Below are the code and all the weights of a small trained network. Each question names an input and a target symbol and asks about switching units off, where a switched-off unit gives its printed mean instead of its output.

import numpy as np


def w(rows, s, z=0):
    codes = np.array(rows[::2]) - 128.0
    scale = np.full(codes.shape[1], s)
    scale[-1] = z or s
    return codes * scale


def norm(h):
    return h / np.sqrt((h * h).mean(-1, keepdims=True) + 1e-5)


def f(y):
    return np.maximum(y, 0)


def softmax(a):
    e = np.exp(a - a.max(-1, keepdims=True))
    return e / e.sum(-1, keepdims=True)


def log_softmax(a):
    a = a - a.max(-1, keepdims=True)
    return a - np.log(np.exp(a).sum(-1, keepdims=True))


def net(x, mask):
    ids = ['αβγπσφψω'.index(c) for c in x.split()]
    T = len(ids)
    res = E[ids] + P[:T]
    u = 0
    for l in range(3):
        q, k, v = (norm(res) @ M[l].T for M in (Q, K, V))
        z = softmax(np.where(np.tri(T) > 0, q @ k.T / 2**0.5, -1e9)) @ v
        res = res + np.where(mask[u], z, O[l][:, -1]) @ O[l][:, :-1]
        u += 1
        y = f(norm(res) @ A[l][:, :-1].T + A[l][:, -1])
        res = res + np.where(mask[u : u + 4], y, B[l][:, -1]) @ B[l][:, :-1]
        u += 4
    return log_softmax(norm(res)[-1] @ U[:, :-1].T + U[:, -1])


Q, K, V, O, A, B = {}, {}, {}, {}, {}, {}
E = w([
[162,161,61,144,129,194,99,45,105,92,187,73],'α',
[86,138,134,139,144,181,163,183,135,63,179,108],'β',
[97,108,125,157,130,137,138,164,89,115,141,202],'γ',
[120,69,60,76,89,139,141,85,196,124,173,145],'π',
[107,143,70,135,42,208,70,204,105,208,131,106],'σ',
[181,114,84,171,124,106,156,178,160,189,35,79],'φ',
[102,243,117,114,222,149,123,171,216,114,144,99],'ψ',
[92,141,91,205,187,13,95,102,97,114,192,252],'ω',
],0.025)
P = w([
[213,25,135,84,179,119,47,239,183,74,134,254],'0',
[189,11,102,145,148,115,75,198,179,70,144,201],'1',
[176,21,97,167,160,123,111,180,171,71,125,164],'2',
[154,48,101,152,141,113,99,159,157,92,129,162],'3',
[156,81,94,148,134,117,122,150,155,103,124,169],'4',
[143,101,89,151,132,106,132,141,155,120,122,164],'5',
[143,132,91,141,124,105,144,135,149,137,114,175],'6',
[113,143,108,128,120,91,134,110,154,148,120,173],'7',
[102,159,107,125,116,83,148,99,152,169,120,171],'8',
[86,165,102,112,129,83,175,68,139,169,123,172],'9',
[74,187,107,126,100,73,174,71,146,163,133,164],'10',
[66,215,128,111,78,70,178,82,132,181,131,171],'11',
],0.012)
Q[0] = w([
[87,149,15,155,84,130,147,153,254,162,159,138],'L0H0',
[133,106,219,205,163,51,96,80,58,117,147,187],'L0H0',
],0.0099)
K[0] = w([
[57,207,158,73,96,135,207,78,132,185,124,85],'L0H0',
[150,57,149,188,148,63,68,91,55,10,210,254],'L0H0',
],0.0078)
V[0] = w([
[138,79,132,175,140,148,159,115,180,101,174,253],'L0H0',
[123,104,232,159,114,142,155,50,59,75,163,134],'L0H0',
],0.0063)
O[0] = w([
[73,138,17,100,101,134,72,160,136,157,37,72,125],'L0H0',
[198,175,109,9,141,111,195,176,63,74,130,229,2],'L0H0',
],0.012,0.014)
A[0] = w([
[94,132,124,94,104,133,176,244,156,81,235,181,253],'L0N0',
[162,149,141,184,211,173,7,114,152,121,184,211,201],'L0N1',
[192,27,228,112,182,168,110,85,134,109,254,138,134],'L0N2',
[84,72,143,188,68,146,154,110,75,58,177,60,107],'L0N3',
],0.0076,0.004)
B[0] = w([
[44,60,144,149,170,141,116,127,157,173,93,40,153],'L0N0',
[150,91,118,136,49,79,191,229,95,112,193,37,255],'L0N1',
[123,137,166,142,42,88,56,134,217,11,49,104,159],'L0N2',
[115,94,119,135,132,165,110,76,84,144,125,239,246],'L0N3',
],0.011,0.0053)
Q[1] = w([
[2,45,80,231,62,120,35,151,237,180,89,66],'L1H0',
[96,201,201,35,134,141,173,140,26,66,214,205],'L1H0',
],0.013)
K[1] = w([
[81,254,171,163,126,94,211,32,104,202,119,186],'L1H0',
[214,4,106,146,172,235,18,194,126,137,111,159],'L1H0',
],0.0072)
V[1] = w([
[70,53,119,127,49,169,127,124,85,130,206,242],'L1H0',
[152,80,132,99,7,162,120,1,80,148,103,104],'L1H0',
],0.0065)
O[1] = w([
[208,204,132,135,77,135,95,160,89,161,137,28,3],'L1H0',
[248,165,126,55,173,122,80,167,222,122,170,248,64],'L1H0',
],0.012,0.006)
A[1] = w([
[214,114,162,108,139,56,181,133,129,173,79,171,200],'L1N0',
[167,110,105,185,180,24,91,134,113,105,134,209,133],'L1N1',
[137,37,82,69,182,173,250,58,105,93,141,146,1],'L1N2',
[127,107,68,135,153,197,127,111,141,152,167,191,127],'L1N3',
],0.011,0.0047)
B[1] = w([
[145,59,40,197,164,164,165,137,240,198,109,148,170],'L1N0',
[165,39,84,206,153,27,226,60,99,190,237,50,216],'L1N1',
[134,106,101,221,219,170,41,136,224,23,42,251,134],'L1N2',
[38,114,98,63,97,188,2,226,208,106,140,82,254],'L1N3',
],0.0098,0.0041)
Q[2] = w([
[135,189,117,51,108,76,188,189,70,87,173,122],'L2H0',
[209,169,150,19,197,129,235,67,8,90,24,234],'L2H0',
],0.012)
K[2] = w([
[152,43,111,169,96,139,38,141,79,112,96,176],'L2H0',
[131,2,121,149,121,156,84,245,137,10,96,54],'L2H0',
],0.009)
V[2] = w([
[203,111,103,49,156,1,234,47,73,109,68,152],'L2H0',
[98,17,176,155,41,104,198,142,109,226,76,118],'L2H0',
],0.0067)
O[2] = w([
[60,32,33,179,96,76,137,128,254,204,72,73,34],'L2H0',
[172,235,103,113,155,87,123,79,233,91,66,249,250],'L2H0',
],0.0097,0.014)
A[2] = w([
[170,72,231,118,27,171,149,55,175,97,159,73,146],'L2N0',
[104,139,155,26,74,229,63,113,138,200,95,122,94],'L2N1',
[232,146,100,131,100,138,94,177,120,230,88,215,209],'L2N2',
[121,255,164,154,235,89,115,88,83,65,221,45,2],'L2N3',
],0.0094,0.0068)
B[2] = w([
[215,222,97,202,243,53,89,117,174,147,73,210,179],'L2N0',
[109,129,141,156,27,170,150,75,150,167,174,167,190],'L2N1',
[174,120,44,127,204,114,163,1,197,197,143,166,255],'L2N2',
[4,193,146,138,166,217,162,210,158,114,146,157,174],'L2N3',
],0.0099,0.0077)
U = w([
[166,84,128,157,172,80,150,107,145,193,89,43,239],'α',
[136,121,125,123,110,221,76,147,110,230,159,132,60],'β',
[163,103,96,126,106,47,178,161,87,95,193,143,223],'γ',
[76,116,230,158,155,158,122,120,112,82,88,149,151],'π',
[123,161,70,78,195,129,90,163,85,152,62,172,4],'σ',
[103,160,150,67,191,147,160,152,170,121,150,37,157],'φ',
[211,250,102,147,166,133,100,74,71,67,140,117,76],'ψ',
[170,73,97,84,129,132,126,98,233,96,132,183,148],'ω',
],0.011,0.0042)

Each question gives the input, a string of symbols that net reads in full, and the target symbol t.
The units are the heads (2 rows each of Q, K, V and O) and the neurons (one row each of A and B). Each row of codes is followed by its name. A weight is (code - 128) times the scale printed after its matrix; where a second scale follows, it is the last column's (O, A, B and U).
mask holds one flag per unit, layer by layer, with each layer's heads first. A switched-off unit (its flag False) gives its mean, the last column of its rows in O or B, instead of its output. The means were averaged over made-up inputs and are rounded, as every weight is.
A unit's drop is (log p(t) with every unit on - log p(t) with that unit switched off) / (log p(t) with every unit on - log p(t) with every unit switched off).
The circuit of an input: a set's keep is (log p(t) with only the set's units on - log p(t) with every unit switched off) / (log p(t) with every unit on - log p(t) with every unit switched off). Starting from the 12 units with the biggest drops (on a tie, the unit counted first), units are removed one at a time, each time the one whose removal leaves the highest keep (on an exact tie, the one counted first), for as long as the keep stays at least 0.8.
units of the circuit, in order: the units of the circuit, biggest drop first
k most important neurons: the k neurons with the biggest drops, biggest first
k most important neurons of layer l: the k neurons of layer l with the biggest drops, biggest first
drop of u: that unit's drop, to one decimal
input ω β φ φ γ σ, target ω: units of the circuit, in order : [L2N2, L0H0, L1H0, L0N1]
input σ σ σ, target ψ: units of the circuit, in order : [L2H0]
input ψ φ β, target π: 2 most important neurons : [L0N3, L2N2]
input ω β σ σ π σ π γ σ π, target ψ: units of the circuit, in order : [L1H0, L2N0, L2H0]
input α π φ β σ ω, target α: 2 most important neurons : [L1N1, L1N3]
input φ γ ψ, target π: 2 most important neurons : [L2N2, L1N1]
input φ σ π φ ω γ, target α: units of the circuit, in order : [L2H0, L1N1]
input φ ω ψ, target α: 2 most important neurons : [L1N1, L1N3]
input α φ σ γ φ π φ σ ψ π π, target π: units of the circuit, in order : [L2N2, L2H0]
input β φ φ α ω φ φ φ β ω α, target α: units of the circuit, in order : [L2H0, L0H0]
input α π φ ψ φ σ σ β, target ψ: 2 most important neurons : [L2N0, L0N1]
input σ σ ω ψ ψ ψ φ σ, target π: 2 most important neurons : [L2N2, L0N3]
input φ σ π φ σ φ β σ π, target ψ: units of the circuit, in order : [L2N0, L1H0, L2H0]
input γ π α, target β: units of the circuit, in order : [L2H0, L1H0, L0N3]
input γ σ β, target ψ: 2 most important neurons of layer 0 : [L0N3, L0N2]
input φ φ φ α φ σ σ σ φ σ ω, target α: 2 most important neurons : [L1N3, L1N1]
input σ σ σ φ π π α σ, target ψ: 2 most important neurons : [L0N1, L1N3]
input φ σ φ φ β β π, target β: units of the circuit, in order : [L1H0, L2H0, L1N3]
input σ α φ ψ σ φ, target π: 2 most important neurons of layer 0 : [L0N3, L0N1]
input π φ π ψ β α π φ ω ψ, target α: 2 most important neurons : [L1N1, L0N1]
input σ β φ φ φ σ ω, target γ: 2 most important neurons of layer 0 : [L0N1, L0N3]
input φ φ σ ω γ σ, target α: most important neuron of layer 1 : [L1N1]
input σ γ γ π β, target β: most important neuron of layer 2 : [L2N1]
input ψ ψ φ ψ π ψ φ, target π: 2 most important neurons : [L2N2, L1N1]
input φ α ω σ, target α: drop of L1N1 : 1.0
input ψ π α, target π: drop of L0N1 : -0.1
input σ φ φ φ σ π ψ φ φ φ φ, target ω: drop of L0N0 : 0.0
input φ φ π σ ψ ψ, target π: drop of L0N1 : -0.2
input β σ φ φ φ π φ ψ φ α σ γ, target ψ: most important neuron : [L0N1]
input γ φ σ φ ω β ψ α, target π: 2 most important neurons : [L0N3, L2N2]
